(in the rows, 128 means zero)
Each row has a class, written after it.
[119 114 118 109 133 120 132 130 138 147 134 162  73 130 116 118 127 119
 154 135 186 126 104  98 107  96 130 117 133 116 125 118 103 133 129 119
 122]
Zopar
[128  99 124  95 128 147 159 123 146 141 128 184 140 160 132 132 159 116
 127 132 157 119 117  84 133 137 135 147 133 133 175 139  98 124 136 152
  62]
Zerel
[129 166 131 152 161 102 112 143 114 145 140 115 140 134 112 118 133 122
 112 135 117 146 119 110  99 106 156 140 153 172 193 168 113 135 128 112
 110]
bina
[159 155 121 130 143 158 153 132 100  96 128 124 201 158 145 125 149 124
  84 140 115 160 155 122 123 164 132 102 107 164 131 142 115 111 113  87
 139]
Peg
[101 110 132 126 130 115 136 112 121 149 113 111 187 146 155 183 135 142
  81 142 133 120 136 131 126 187 107 135  79  83 109 109 167 192 135 120
 141]
Kub
[113 169 108  78  75 125 145 124 174 158 128  99 150 203 102 157 138 137
 122 152 192  84 107 161 100 148 135 105 130 108 196  85  80 168 141 150
  56]
Kub
[171 103  72  57 136 149 114  87 110 183 144 143 155 158 143 157 182  99
 110 175 115 120  96 187 170 150 110 134  99 134  71 105 158 183 122 150
 178]
Refi
[ 98 109 135 120 133 105  94 142 110 148 121 111 165 143 149 162 192 144
 117  92 162 136 136 159 157 132 113 177 136 155 128 123 179 168  69  98
 155]
Zerel
[149 172  91 109  98  59 163 136 136 153 185 121 166 166 129 147 128 129
 124 111 136 111  93 148 105 141 114  87 123  99 187 102 158 162 146 141
 157]
Begi
[161  88 168 167 157 106 122 146 150 131 152 172 158 125 173 148 142 114
 129 113 176 122 142  88 134 151 103 166  69 127 149 117 148 186 145 142
 157]
fikep
[131 130 138 175 131 104 118  99  77 178 152  96  86 178 153 126 178 154
 169  62 172 128 151 117 115  93 144  82 171 104  85  85 155 141 191 116
 185]
Zopar
[135 132 103  93 128 111 133  90 136 142 128 115 114 114 141 125 147 108
 126 138 120 110 131 141  95 170 142 121 113 126 117 166 136 168 132 131
 150]
Kub
[114 125 139 132 114 126 120 126 141  87 168 153 150  95 167 159 209  58
 183 110 145 105 151 148 125 206 124 106  88 202 127  78  93 127  76 102
 137]
Kub
[125 119 162 124 131 119 135 120 120 122 116 149  97 135 114 129 118 119
 152 148 112 137 108 122 139 121 135 132 127 136 143 119 124 136 113 106
 136]
gebug
[144 119 136 113 145 125 128 130 139 150 121 155 104 130 113 122 115 133
 136 130 169 126 114 120 124 113 116 131 127 129 132 149 111 157 142 126
 119]
fikep
[112 154 114 129 151 139 125 141 132 112 124 123 173 135 124 154 144 111
 123 138 176 149  99  86 151 142 132 128 112 144 147 118 114 172 127 137
 139]
Zopar
[117 109 121 102 125 121 130 110 128 149 126 182  81 124 107 109 131 124
 140 145 129 120 117 119 135 103 141 134 118 124 122 154 126 110 142 133
 119]
Refi
[112 175  94  98 149  79  91 122 122 170 127 160 106  51  97 167  90 107
 145 145 115 123 108 114 177 131 124 123 115 158  83 168 213 155 156 127
 146]
Refi
[148 122 113 157  80 162  99 134 134 147 137 113 174 147 178 135 143 103
 124 132 123  97  76 157 123 208  82 108 122 185 152  79 102 102  91 133
 114]
fikep
[148 180  98 164 141 129 126  86 156 165 139 105 125 148 156 184 115 129
 134 116  85  76  73 126 155 144 139 160 171 121 153 115 167 178 121 107
 165]
bina
[150 127 132 148 102 173 126 159 185  81 132 131  99  89 135 118  36 111
 114 242 126 123 160 110  96 127 161 136 121 116 166 127  79  98 129 138
  80]
bina
[113 132 110 148  96  55 213 115 148  91 199 123 157 102 185 127 130 147
  73 101 105  99  72 170  55 171 112  51 146 130 180 152 125 124 122  91
 102]
buno
[141 164  92  98 117 145 131 117 139 106 104 150  99 119 122 123 122 132
 136 142 148 135 143  80 131  82 142  78 141  95 100 186 131 122 134 122
 131]
Zopar
[ 75  49 137 138 126 166 153 120 146  94 113 128  25 152  87 100  84 132
 159 162 240 131 138 105 146 199 138 171 130  71  84  30 123 167 145 121
 166]
Zopar
[120 109 131 124  82 153 119 143 138 103 103  95 106 155 165 132 145 155
 102 143 159 111 127 181 116 143  97 156 110 107 113 100 142 114  53  74
 173]
Zerel
[136 161  87 123 126 108 134 130 155 139 153 157 100 123 100 117 139  82
 120 165 133 117  95 121  69 111 113 101 136 116 188 138 101 129 130 121
  99]
bina
[114 113 127 126 154  86 110 111 111 125 168 117 131  88  67 124 189  80
 135 156 167 145 102 125 121 104 135 157  91  77 189  94  61 226 161 157
 155]
bina
[166 124 109 140 117  96 161 120 169 154 174 132 109 146 147 115 111 153
 114  73 103  98 100 110  98 176 119 117 137 141 157 135 139 159 141 123
 123]
Begi
[119 126 115 102  17 117 130 138 154 137  83  86 145 176 184 113 107 155
 135 191 142  75  94 191 102 169 104 107 160  62 153 147 143 117  74  95
 171]
Kub
[166 109 155 126 121 138 140 152 153 156 124 118 119 160 135 106 109 164
 123 159 104 140 107 138  89  59 134 112 110 121 175 146  56 133 119 126
 122]
Begi
[138 123 143 115  94 112  95 121  97 144 125 101 102 135 145 112 110 146
 114 117 106 124 126 159 112 142 154 150 155 141 119 141 147  99  94 103
 129]
gebug
[141 152 153 153 120 103 101 135  95 123 133 122 145 112 144  97 127 113
 143 138 108 151 148 120 113  87 156 138 129 132 130 155 154 103 112  88
 184]
zar
[118 108 111 106 121 123 126 120 139 148 117 156  79 127 121 121 143 128
 140 143 166 122 104  97 127 110 125 116 139 111 115 137 117 153 123 115
 118]
Zopar
[142 133 145 156 152 133 137 146  83 132 135  95 162 181 133 130 168 152
  64 170  81 157 131 158 121  76 118  88 157 112 132 115 103 137 168 107
 118]
bina
[125  86 134 141 129  23 183 146 152  81 190 129 108 140  93 105 125 169
 116 119 144 101 120 132 177 161  89 172 164  84 167  83 202 252 156 127
 170]
bina
[116 187 110 106 111  38 131 132 124 117 211 137 150 148  83 105 170  78
 126  56 164  97  75 144 106  86 146 109 188 109 252  51 133 105 117 117
 139]
buno
[115 116 119 156 108 138 134 123 167 148 135 153 136 143 157 136  97 142
 116 128 117 108 132 118 129 126 129 113 169 140 138 130 164 116 136 124
 114]
Refi
[183 111 129 108 109  43 138 145 132 114 188 144 153  83 166  99 181 107
  60 150  95 119 102 106  96 140 137 116  73  68 181 187 108 182 192 151
 133]
Begi
[127 138 131  95 128 103 124 117 140 152 114 150  79 137 104 118 135 113
 139 143 132 105 134 111 113 129 129 114 126 118 130 129 143 145 146 108
 123]
Kub
[129 128 143 150 125 154 148 135 129 119 138 109 157 166 118 159 100 170
 106 175 124 140 164 140 132  97 144 109 147 129 154  89  97 145 124 111
  80]
bina
[129 114 132 127 139 149 147 127 156 136 119 160 115 134 115 128 129 127
 127 128 150 130 144 113 121 102 129 137 138 106 129 138  92 134 147 122
  97]
Peg
[186  98  98  72 151 182 145 114 115 113 124 143 152 193  96  89 126 133
 105  99 129 156 146 102 154 162 139 166 113  82 103 130 124 143 115 148
 188]
Begi
[134 104 122 116 122 121 143 129 136 149 137 156 118 139 119 114 136 123
 131 115 125 131 100 114 112 123 126 119 126  87 146 134  94 135 137 128
 133]
Begi
[170 131 128  90 135 163 141 141 178  91 115 181  67 145 127 133 117 124
 157 176 165 110 111  79 181 154 130 130 117 184 115 111 122 158  70  61
 129]
Zopar
[147 112 145 123 139 136 131 124 132 123 125 166  87 124 125 114 117 129
 130 130 147 125 140 119 123 102 131 126 132 119 121 141 119 122 132 110
 128]
fikep
[165 147 115 165 138 141 127 141 170 119 126 131 106 114 133 129  69 138
 136 160  94 121 150  92 134 158 116 125 140 169 129 157 162 147 127 122
 119]
bina
[134 145 140 138 117 124 118 118 143 145 137 137  98 121 122 121 128 111
 165 141 127 118 118 127 126 100 144 137 135 133 121 118 117 137 141 110
 124]
zar
[130 117 120 139 128 149 147 136 183  88 121 151 105 144 162 119 155 101
 146 147 147 130 174 127 117 105 120 129 150 124 144 140 172 130 103 129
 172]
Zerel
[135 125 133 161  69 146 152 140 154 110 104 114 129 156 144 131  59 161
 143 202  40 114 117 124 160 177 115  97 100 163 170  87 154 101  79 122
 130]
Begi
[143 162 119 122 121 136 123 122 149 144 133 148 103 125 113 111 127  99
 158 136 123 121 110 120 119  89 134 119 158 123 116 141 114 123 150 118
 117]
zar
[141 163 144 133 162 127 109 125 107 122 102 121  62 188 113  99 197 113
 103 198  59 142 136 165 157  88 156 127 104 205 134 122 179 116 126 100
 181]
Refi
[151 148 112 118 131 157 117 135 130  93 116 135 133 108 139 105 124 114
 111 180  78 148 144 136 150 123 131 101 107 173  99 175 144 101 129 138
 162]
Refi
[164 165  74 130 110 132 144 132 191 123 131 176  93 127 124 119  82  99
 146 152 133  98 129  75  92 142 113 134 118  88 158 184 145 113 152 181
 104]
bina
[115 133 123  89  78 132 146 102 151 145 108 122 138 172 119 153 111 160
 125 152 162  97 150 133 125 144 138  85 161  82 140 109 131 166 116  75
 101]
Kub
[140 123 156 124 126 107 110 122 127 153 128 129 103 128 126 123 121 133
 151 114 125 134 116 128 113 105 138 134 144 147 145 144 117 144 118 120
 122]
gebug
[129 138 120 111 135 144 156 112 124  89 124 106 113 131 117 135 156 123
 159 140 175 145 145 147 143 140 110 109  99 114 105 111 131 174 129 118
 202]
Zerel
[122 127 126 113 128 124 140 126 145 139 112 145  92 138 123 127 131 139
 130 127 164 129 148 104 107 101 128 136 119 104 139 161 143 133 146 138
 116]
Zerel
[140 122 139 125 131 131 124 129 146 130 109 158  96 123 119 112 121 127
 135 140 152 126 123 115 120 103 122 126 123 119 141 164 110 140 135 127
 121]
fikep
[150 152 129 130 109 129 126 130 186 100 118  96  84 150 158 145 115 122
 109 196 116  95 132 176 147 157 156 140 129 131 143 104 182 151 112 116
 145]
buno
[158 112 123  79 103 112 146 123 142 132 144 151 158 130 146 112 127 124
 128 132 141 106 126 117  97 138 118  99 128 103 142 149 102 141 120 115
 128]
Kub
[124 129 125 110 132 126 137 111 142 151 111 155  95 121 137 132 146 129
 138 122 150 124 128 102 105  87 139 134 132 105 144 182 126 129 135 124
 121]
Zerel
[141 153 157 163  99 166 124 122 166 113  80 117  73 180 114  99 118 135
 168 191 117 128 152 121 142  90 139 114 149 124 133 116 141 142 114  69
 156]
zar
[113 114 161 126 126 121 163 132 178  79 123 141  96 170 100 108 160 148
  88 141 151 119 117 131 123 111 144 125 133 121 202 113  89 159  98  75
  82]
buno
[141 109 143 118 120 159 133 105 132  99 118 139 145 121 130 114 133 111
 126 148  99 149 121 121 113  86 141 109 139 104 154 150  72 131 103 126
 134]
gebug
[137 151 134 135 128 138 117 124 143 148 115 148  88 128 113 114 119 107
 154 151 121 128 125 110 118  96 139 137 126 125 112 143 127 122 151 121
 117]
zar
[170 175 130 129 118 168 137 124 140  96 124 115  95 139 114 132  94 159
 128 149 103 106 122 119 154 116 146 117 153 131 126 135  82 120 127  87
 107]
bina
[148 194 116 121 101 112  98 139 144 158 150 148 154 128 149 141 165  76
 135 142 114 106  95 129 111  74 146 117 150 127 159 141 113 103 147 127
  91]
zar
[116  94  85 105 113 142 131 155 135 164 135 153 215 157 170 140 162 123
  90 132 131 132  63 124 109 107  91 113 149 137 153 142  85 114  99 179
  67]
Zopar
[120 140 119 124 148 137 135 104 124 132 125 150  77 178 122 136 151 136
  98 111  85  98 110 146 179 119 143 173 132 128  95 105 185 107 147 134
 155]
Refi
[ 73 100 105  80  69  66 125 122  70 187 126 194 129 154 116 120 215  99
 166 147 169 112  43 118 121  69 110  91 146  58 180 113  88  93 111 126
 103]
Zopar
[165 143 128 124  82 107 120 125 150 139 135 133 154 144 154 118 124 143
 132 139 113 104 131 118 140 116 138 152 135 119 145 158 159 147 112 119
 124]
zar
[122 112 141 128 177 122 149 139 169 119 128 129 120  95 126 127  33 126
 132 156 143 140 174  97 113 176 142 138 137 156 106 143 179 174 152 128
 147]
Kub
[185 140 167 111 102 144 136 142 135 111 133 130 127 160 178 147 103 129
 132 178 105 106 101 145 159 156 148 128 138 154 129 109 115 119 121  99
 125]
gebug
[124 127  95 112  88 101 146 124 126 151 132 113 183  76 175 142  65 135
 107 207 171 140  62 119  41  82 116  79  78  49 168 178  83 144 109 131
 164]
Zopar
[ 88 147 128 141 123 108 120 115 105 142 109  87  96 144 100 145 141 146
 154 163 150 140 105 135 150 103 134  91 136 146 136  80 140 177 116  96
 158]
Zopar
